Below are the code and all the weights of a small trained network. Each question names an input and a class and asks about switching units off, where a switched-off unit gives its printed mean instead of its output.

import numpy as np


def w(rows, s, z=0):
    codes = np.array(rows[::2]) - 128.0
    scale = np.full(codes.shape[1], s)
    scale[-1] = z or s
    return codes * scale


def norm(h):
    return h / np.sqrt((h * h).mean(-1, keepdims=True) + 1e-5)


def f(y):
    return np.maximum(y, 0)


def log_softmax(a):
    a = a - a.max(-1, keepdims=True)
    return a - np.log(np.exp(a).sum(-1, keepdims=True))


def net(x, mask):
    res = np.array(x, float).reshape(1, 8) / 4 @ E
    u = 0
    for l in range(4):
        y = f(norm(res) @ A[l][:, :-1].T + A[l][:, -1])
        res = res + np.where(mask[u : u + 5], y, B[l][:, -1]) @ B[l][:, :-1]
        u += 5
    return log_softmax(norm(res)[-1] @ U[:, :-1].T + U[:, -1])


A, B = {}, {}
E = w([
[110,118,246],'x0',
[121,132,126],'x1',
[134,126,126],'x2',
[125,130,123],'x3',
[144,127,127],'x4',
[128,134,130],'x5',
[118,63,130],'x6',
[124,128,127],'x7',
],0.011)
A[0] = w([
[170,139,104,79],'0.n0',
[199,177,248,157],'0.n1',
[167,68,159,153],'0.n2',
[136,240,118,103],'0.n3',
[124,129,44,254],'0.n4',
],0.011,0.0028)
B[0] = w([
[3,104,65,156],'0.n0',
[53,92,156,246],'0.n1',
[120,186,169,182],'0.n2',
[254,20,178,195],'0.n3',
[103,94,193,254],'0.n4',
],0.01,0.0067)
A[1] = w([
[136,206,107,146],'1.n0',
[112,139,5,220],'1.n1',
[127,60,150,248],'1.n2',
[73,54,174,251],'1.n3',
[104,163,118,103],'1.n4',
],0.013,0.0014)
B[1] = w([
[97,93,149,128],'1.n0',
[84,55,209,168],'1.n1',
[120,167,79,215],'1.n2',
[196,119,11,254],'1.n3',
[154,164,147,128],'1.n4',
],0.012)
A[2] = w([
[52,92,184,9],'2.n0',
[66,204,172,54],'2.n1',
[165,2,191,33],'2.n2',
[113,151,47,154],'2.n3',
[89,154,169,156],'2.n4',
],0.0092,0.0014)
B[2] = w([
[48,3,147,168],'2.n0',
[157,135,123,132],'2.n1',
[172,77,168,252],'2.n2',
[45,127,2,253],'2.n3',
[44,76,19,134],'2.n4',
],0.0057,0.0048)
A[3] = w([
[49,65,124,142],'3.n0',
[156,155,117,125],'3.n1',
[1,151,172,5],'3.n2',
[119,167,174,86],'3.n3',
[151,96,166,219],'3.n4',
],0.0095,0.0024)
B[3] = w([
[11,86,183,254],'3.n0',
[77,95,26,146],'3.n1',
[210,104,89,137],'3.n2',
[132,94,84,128],'3.n3',
[49,255,103,192],'3.n4',
],0.005,0.0046)
U = w([
[2,77,199,78],'0',
[137,148,94,167],'1',
[125,162,104,250],'2',
[213,152,120,47],'3',
[109,166,107,90],'4',
],0.011,0.002)

Each question gives the input, the list of numbers given to net, and the class t.
The units are the neurons (one row each of A and B). Each row of codes is followed by its name. A weight is (code - 128) times the scale printed after its matrix; where a second scale follows, it is the last column's (A, B and U).
mask holds one flag per neuron, layer by layer. A switched-off neuron (its flag False) gives its mean, the last column of its row in B, instead of its output. The means were averaged over made-up inputs and are rounded, as every weight is.
A unit's drop is (log p(t) with every unit on - log p(t) with that unit switched off) / (log p(t) with every unit on - log p(t) with every unit switched off).
The circuit of an input: a set's keep is (log p(t) with only the set's units on - log p(t) with every unit switched off) / (log p(t) with every unit on - log p(t) with every unit switched off). Starting from the 12 units with the biggest drops (on a tie, the unit counted first), units are removed one at a time, each time the one whose removal leaves the highest keep (on an exact tie, the one counted first), for as long as the keep stays at least 0.8.
units of the circuit, in order: the units of the circuit, biggest drop first
most important unit: the unit with the biggest drop
top k neurons in layer l: the k neurons of layer l with the biggest drops, biggest first
drop of u: that unit's drop, to one decimal
input [4,-4,-6,6,-5,-1,-2,0], class 4: units of the circuit, in order -> 1.n1, 0.n4
input [-6,6,-3,0,-3,-4,0,-4], class 0: units of the circuit, in order -> 1.n1
input [-8,-6,4,-2,6,-2,-5,-7], class 0: units of the circuit, in order -> 1.n1, 1.n3
input [-8,-7,-2,4,8,1,4,-1], class 0: units of the circuit, in order -> 1.n1, 1.n3
input [-7,7,7,8,-5,-3,0,4], class 0: top 2 neurons in layer 1 -> 1.n1, 1.n3
input [4,0,4,-4,-3,5,5,3], class 1: units of the circuit, in order -> 1.n3, 1.n1
input [-3,4,0,-5,5,5,-6,3], class 3: units of the circuit, in order -> 0.n3, 0.n1
input [-6,0,-8,-8,-2,-6,-8,-4], class 3: units of the circuit, in order -> 0.n3, 0.n1, 1.n3, 1.n2
input [5,-3,-3,5,-5,-4,6,4], class 3: top 2 neurons in layer 0 -> 0.n4, 0.n0
input [5,-6,2,-8,-8,-3,-6,-8], class 4: top 3 neurons in layer 0 -> 0.n4, 0.n1, 0.n2
input [-7,3,-2,1,6,6,5,-6], class 0: top 2 neurons in layer 0 -> 0.n3, 0.n1
input [5,-3,0,-8,-7,-6,-1,3], class 4: top 2 neurons in layer 0 -> 0.n4, 0.n3
input [-7,3,7,-6,4,-2,5,5], class 0: top 2 neurons in layer 0 -> 0.n3, 0.n1
input [1,-3,8,6,0,-1,-5,1], class 3: units of the circuit, in order -> 0.n3
input [4,-3,-4,-3,-4,1,-6,8], class 3: top 2 neurons in layer 0 -> 0.n3, 0.n0
input [5,7,-1,-2,8,1,0,3], class 4: top 2 neurons in layer 1 -> 1.n1, 1.n3
input [-6,7,1,-1,6,5,-8,-1], class 3: top 2 neurons in layer 3 -> 3.n0, 3.n4
input [-8,-6,5,5,-7,2,-1,6], class 0: drop of 1.n1 -> 0.4
input [-8,1,6,-4,-4,0,-4,-1], class 0: drop of 1.n3 -> 0.3
input [5,-4,-1,-3,-8,-8,8,-6], class 1: drop of 0.n4 -> 0.2
input [4,8,-3,-6,-7,5,8,0], class 2: most important unit -> 1.n3
